Each row has a name. Each piece below is followed by the name of the row it came from, unless a question asks for something else. Each question is about the rows just above it. Places in a row count from 1.

[128 169  97 148 118 134 138 153 142 149 174 150] -> tup
[169 110 101 107  70  98 145 100 128 108 104 114] -> dalu
[128 149 174 118 153 142 148 138 134 169  97 114] -> Gif
[ 97 154  80 119 167  91 143  94  91  79 130 101] -> Gifa
[102 158  95 114 147 119 111 133 109 138 152 186] -> Kedo
[169 110 101 107  70  98 145 100 128 108 104  92] -> tatok
[157 119 173 136 126  88 171 148 127 102 134 140] -> ded
Which row holds [174 149 142 153 138 134 118 148  97 169 128] read backwards?
tup
The row with [157 119 173 136 126  88 171 148 127 102 134 140] is
ded

[127 115 119 135  99 143 116 150 166 138 136 131 166 124 178 121  96  96
 103 141 124 135 152 101 183 142 112 110 140 120 161  95 104 144 103 135
 120 142 125 169 117  69 157 162 159 131  87 121 123 119  95 142 143 144
 133 149 156 141 107 109 145  92  73  98] -> Gifa
[143 131 120 147 120 156 114 132 121 130 123 132 110 140 152 141 131 159
 143 117 134 106 118 123 144 101 142 120 149 126  92 124  97 147 136 106
 141 122 117 133 104 116 146 142 126 109 139 110 104 124 145 131 146 136
 144 116 122 121 130 103 133 103 129 129] -> Gif
[151 125 119 115 106 128 106 109  94 109 124 151 126 122 136 127 148 130
 128 138 151 106 132 117 131 115 125 149 135 139 134  86 138 147 137 115
 125 138 138 115 131 140 136  99 119 121 126 133 157  94 146 128 144 143
 136 141 126 134 106 117 154 108  96 119] -> tup
[118 136 125 149 145 126 153 125 144 129 141 130 128 133 123 154 134 121
 113 105 129 120 107 130 104 171 135 123 114 126 101 150 147 113 153 139
 143 134 123 137 108 119 134 126 127 126 104 130 117 145 135 124 147 118
 131 129 116 122 145  93  86 166 125 128] -> ded
Where do [151 125 119 115 106 128 106 109  94 109 124 151 126 122 136 127 148 130
 128 138 151 106 132 117 131 115 125 149 135 139 134  86 138 147 137 115
 125 138 138 115 131 140 136  99 119 121 126 133 157  94 146 128 144 143
 136 141 126 134 106 117 154 108  96 119] appear?
tup

[121 151 160 121 121 112 133 136 125 134 132 145 105 129  90 143 143 129
 121 107 101 129 106 114 141 135 130 126 114 141 125] : mamip
[120 152 162 121 121 113 131 135 125 132 134 134 108 126  88 139 140 126
 121 110  95 128 105 114 144 131 126 126 113 139 124] : tesol
[118 159 172 118 119 107 133 139 123 135 134 146  98 128  77 147 147 128
 118 101  89 129  98 109 147 136 129 125 109 144 124] : Gif
[123 134 119 126 129 124 136 131 127 134 121 147  98 101 147 146 118  77
 128 128 149 133 134 127 118 141 144 130 131 137 133] : tula
The row with [120 152 162 121 121 113 131 135 125 132 134 134 108 126  88 139 140 126
 121 110  95 128 105 114 144 131 126 126 113 139 124] is
tesol
Which row holds [129  89 101 118 128 147 147  77 128  98] read backwards?
Gif
Where does [123 135] start? Give its row and place.
Gif, 9
Which entry of tesol is missing from [ 95 113 139 132 126 126 108 121 128 131 126 135 125 139 120 124 114 144
  88 105 134 162 110 121 121 134 126 113 140 131]?
[152]
[146  98 128  77 147 147 128 118 101] begins in row and place
Gif, 12

[122 159 120 141 165 115 143 128]  besig
[127 114 116 118 104 130 105 129]  tula
[120  89 124  90 104 130 105 129]  Gifa
[129 113 123 104 124 129  89 130]  tatok
[118 116 127 114 122 128 122 132]  Gif
Shuffled tatok with one entry gone: [129 113 130 129 104  89 123], missing
[124]
[128 143 115 165 141] is which row, read backwards?
besig
Where does [114 116 118 104 130 105 129] start? Give its row and place.
tula, 2
Where do [120  89 124  90 104 130 105 129] appear?
Gifa
besig without one entry, shuffled: [159 120 141 165 143 122 115]. Gone:
[128]
Which row holds [122 159 120 141 165 115 143 128]?
besig
[114 127 116 118] is which row, read backwards?
Gif

[123 133 132 136 130 130 139 125 126 126 135 130 126 122 144 123 124 116
 140 126 120] : tup
[119 142 136 141 130 113 123 121 117 129 137 132 117 118 132 125 121 119
 141 128 120] : tatok
[121 115 149 120 121 118 115 104 130 137 142 142 120 122 135 129 115 131
 137 138 135] : Kedo
[125 135 128 143 138 118 142 125 120 137 124 147 130 121 131 119 121 117
 125 113 124] : Gif
[122 111 151 121 132 125 134 126 130 145 126 161 140 124 131 128 114 125
 123 127 136] : ded
[135 153  99 147 135 124 127 132 129 127 120 113 125 129 122 115 135 123
 128 115 121] : Gifa
[122 111 151 121 132 125 134 126 130 145 126 161 140 124 131 129 114 125
 123 127 136] : Sen
[130 141 110 123 120 148 142 129 155 114 141  90 115 130 159 113 130 118
 159 133 123] : tesol
[124 149 120 160 142 101 120 125 104 144 119 153 128 117 110 118 124 124
 116 108 124] : besig
[126 141 126 125 130 179 116 122 123 110 112 101 170 145 103 157 160 141
 118 149 119] : dalu
[144 110 118 103 128 151 138 144 163 132 117 119 143 142 137 123 128 126
 123 128 137] : mamip
find: [122 111 151 121 132 125 134 126 130 145 126 161 140 124 131 129 114 125
 123 127 136]
Sen
Which row holds [122 111 151 121 132 125 134 126 130 145 126 161 140 124 131 128 114 125
 123 127 136]?
ded

[128 129 184 127 185 186 129 185 128 127 185 128 184 185 128 184 184 185
 127 127 128 128 128 129 184] = tatok
[185 128 185 128 184 185 185 184 128 128 185 129 184 186 128 185 128 185
 185 186 128 127 184 128 186] = tup
[128 128 185 128 185 185 185 184 129 186 184 128 185 186 129 185 185 185
 128 184 129 129 129 185 128] = mamip
[185 128 186 186 184 127 127 185 129 186 185 128 186 128 128 185 127 186
 128 185 186 184 127 128 185] = Gif
[185 127 184 184 184 127 185 186 129 185 185 128 184 128 128 129 185 185
 127 129 127 127 184 184 186] = dalu
find: [185 128 185 128 184 185 185 184 128 128 185 129 184 186 128 185 128 185
 185 186 128 127 184 128 186]
tup
The row with [185 127 184 184 184 127 185 186 129 185 185 128 184 128 128 129 185 185
 127 129 127 127 184 184 186] is
dalu
[185 128 186 186 184 127 127 185 129 186 185 128 186 128 128 185 127 186
 128 185 186 184 127 128 185] is in which row?
Gif
Which row holds [186 128 184 127 128 186 185 185 128 185 128 186] read backwards?
tup

